Here is a tiny trained network, its code and every weight. The questions are about switching its units off for an input and a class, where a switched-off unit gives its printed mean instead of its output.

import numpy as np


def w(rows, s, z=0):
    codes = np.array(rows[::2]) - 128.0
    scale = np.full(codes.shape[1], s)
    scale[-1] = z or s
    return codes * scale


def f(y):
    return np.maximum(y, 0)


def log_softmax(a):
    a = a - a.max(-1, keepdims=True)
    return a - np.log(np.exp(a).sum(-1, keepdims=True))


def net(x, mask):
    res = np.array(x, float).reshape(1, 5) / 4 @ E
    y = f(res @ A[0][:, :-1].T + A[0][:, -1])
    res = res + np.where(mask, y, B[0][:, -1]) @ B[0][:, :-1]
    return log_softmax(res[-1] @ U[:, :-1].T + U[:, -1])


A, B = {}, {}
E = w([
[98,231,146,232,133,164],'x0',
[135,133,254,153,83,27],'x1',
[230,115,51,147,143,36],'x2',
[228,139,163,113,12,230],'x3',
[125,127,126,131,127,126],'x4',
],0.0097)
A[0] = w([
[169,253,144,194,145,135,125],'neuron 1',
[136,165,106,70,134,166,117],'neuron 2',
[225,100,161,155,68,207,105],'neuron 3',
[56,123,203,84,160,207,113],'neuron 4',
[116,98,83,127,168,188,84],'neuron 5',
[139,119,104,177,90,141,247],'neuron 6',
[147,80,138,39,116,107,98],'neuron 7',
[150,107,187,158,100,84,128],'neuron 8',
[142,145,41,119,136,172,93],'neuron 9',
],0.013)
B[0] = w([
[98,70,154,71,176,190,233],'neuron 1',
[131,172,138,113,122,119,165],'neuron 2',
[88,62,146,159,176,24,254],'neuron 3',
[189,108,88,57,179,88,217],'neuron 4',
[121,205,229,166,115,109,173],'neuron 5',
[88,144,60,69,138,155,249],'neuron 6',
[64,72,162,131,163,247,190],'neuron 7',
[178,174,179,31,108,136,201],'neuron 8',
[165,162,219,76,108,100,190],'neuron 9',
],0.011,0.014)
U = w([
[138,184,215,92,83,105,58],'0',
[204,113,92,101,163,109,220],'1',
[83,106,158,176,193,43,84],'2',
[92,97,153,126,141,212,33],'3',
[109,132,108,91,102,112,253],'4',
[127,134,62,120,79,131,167],'5',
[164,147,123,224,32,148,73],'6',
[160,155,116,228,6,131,74],'7',
],0.015,0.011)

Each question gives the input, the list of numbers given to net, and the class t.
The units are the neurons (one row each of A and B). Each row of codes is followed by its name. A weight is (code - 128) times the scale printed after its matrix; where a second scale follows, it is the last column's (A, B and U).
mask holds one flag per neuron, in row order. A switched-off neuron (its flag False) gives its mean, the last column of its row in B, instead of its output. The means were averaged over made-up inputs and are rounded, as every weight is.
A unit's drop is (log p(t) with every unit on - log p(t) with that unit switched off) / (log p(t) with every unit on - log p(t) with every unit switched off).
The circuit of an input: a set's keep is (log p(t) with only the set's units on - log p(t) with every unit switched off) / (log p(t) with every unit on - log p(t) with every unit switched off). Starting from all 9 units, units are removed one at a time, each time the one whose removal leaves the highest keep (on an exact tie, the one counted first), for as long as the keep stays at least 0.8.
units of the circuit, in order: the units of the circuit, biggest drop first
unit that matters most: the unit with the biggest drop
top k neurons: the k neurons with the biggest drops, biggest first
drop when u is switched off: that unit's drop, to one decimal
input [3,-1,5,-4,7], class 4: units of the circuit, in order -> neuron 3; neuron 4
input [-5,-8,-4,1,6], class 0: top 2 neurons -> neuron 5; neuron 9
input [8,-8,1,3,2], class 0: units of the circuit, in order -> neuron 9
input [3,-4,4,3,-7], class 4: top 4 neurons -> neuron 4; neuron 6; neuron 8; neuron 7
input [-4,-6,-1,7,-1], class 2: top 2 neurons -> neuron 3; neuron 8
input [-1,8,-7,-6,1], class 0: top 3 neurons -> neuron 3; neuron 8; neuron 6
input [1,2,6,7,6], class 2: top 2 neurons -> neuron 3; neuron 4
input [6,1,4,-5,-1], class 3: units of the circuit, in order -> neuron 3; neuron 1
input [0,6,-2,7,0], class 2: top 2 neurons -> neuron 3; neuron 9
input [-6,5,6,-6,1], class 1: top 3 neurons -> neuron 3; neuron 8; neuron 5
input [8,5,8,-6,2], class 1: top 3 neurons -> neuron 3; neuron 7; neuron 8
input [-1,0,5,4,7], class 4: top 2 neurons -> neuron 4; neuron 6
input [7,6,-3,-1,0], class 3: top 3 neurons -> neuron 1; neuron 9; neuron 5
input [1,1,-3,7,7], class 2: unit that matters most -> neuron 3
input [-7,-8,7,3,3], class 0: top 2 neurons -> neuron 9; neuron 5
input [2,7,-4,-5,-7], class 0: top 3 neurons -> neuron 3; neuron 8; neuron 6
input [2,1,-4,4,-2], class 1: units of the circuit, in order -> neuron 4; neuron 5
input [-7,6,-1,-6,-7], class 3: units of the circuit, in order -> neuron 7; neuron 3
input [-7,-5,-1,0,2], class 3: top 2 neurons -> neuron 7; neuron 8
input [8,4,-1,-3,-7], class 3: top 2 neurons -> neuron 1; neuron 3
input [-8,-4,5,-4,3], class 3: unit that matters most -> neuron 7
input [-7,-8,-7,-7,6], class 0: units of the circuit, in order -> neuron 5; neuron 9
input [-2,1,-2,4,-3], class 2: drop when neuron 7 is switched off -> 0.0
input [-6,4,6,8,7], class 2: drop when neuron 4 is switched off -> 0.1
input [-4,3,-3,4,-4], class 2: drop when neuron 6 is switched off -> 0.1
input [-6,-2,0,7,-4], class 2: drop when neuron 3 is switched off -> 1.1
input [8,2,8,-7,-2], class 1: units of the circuit, in order -> neuron 3
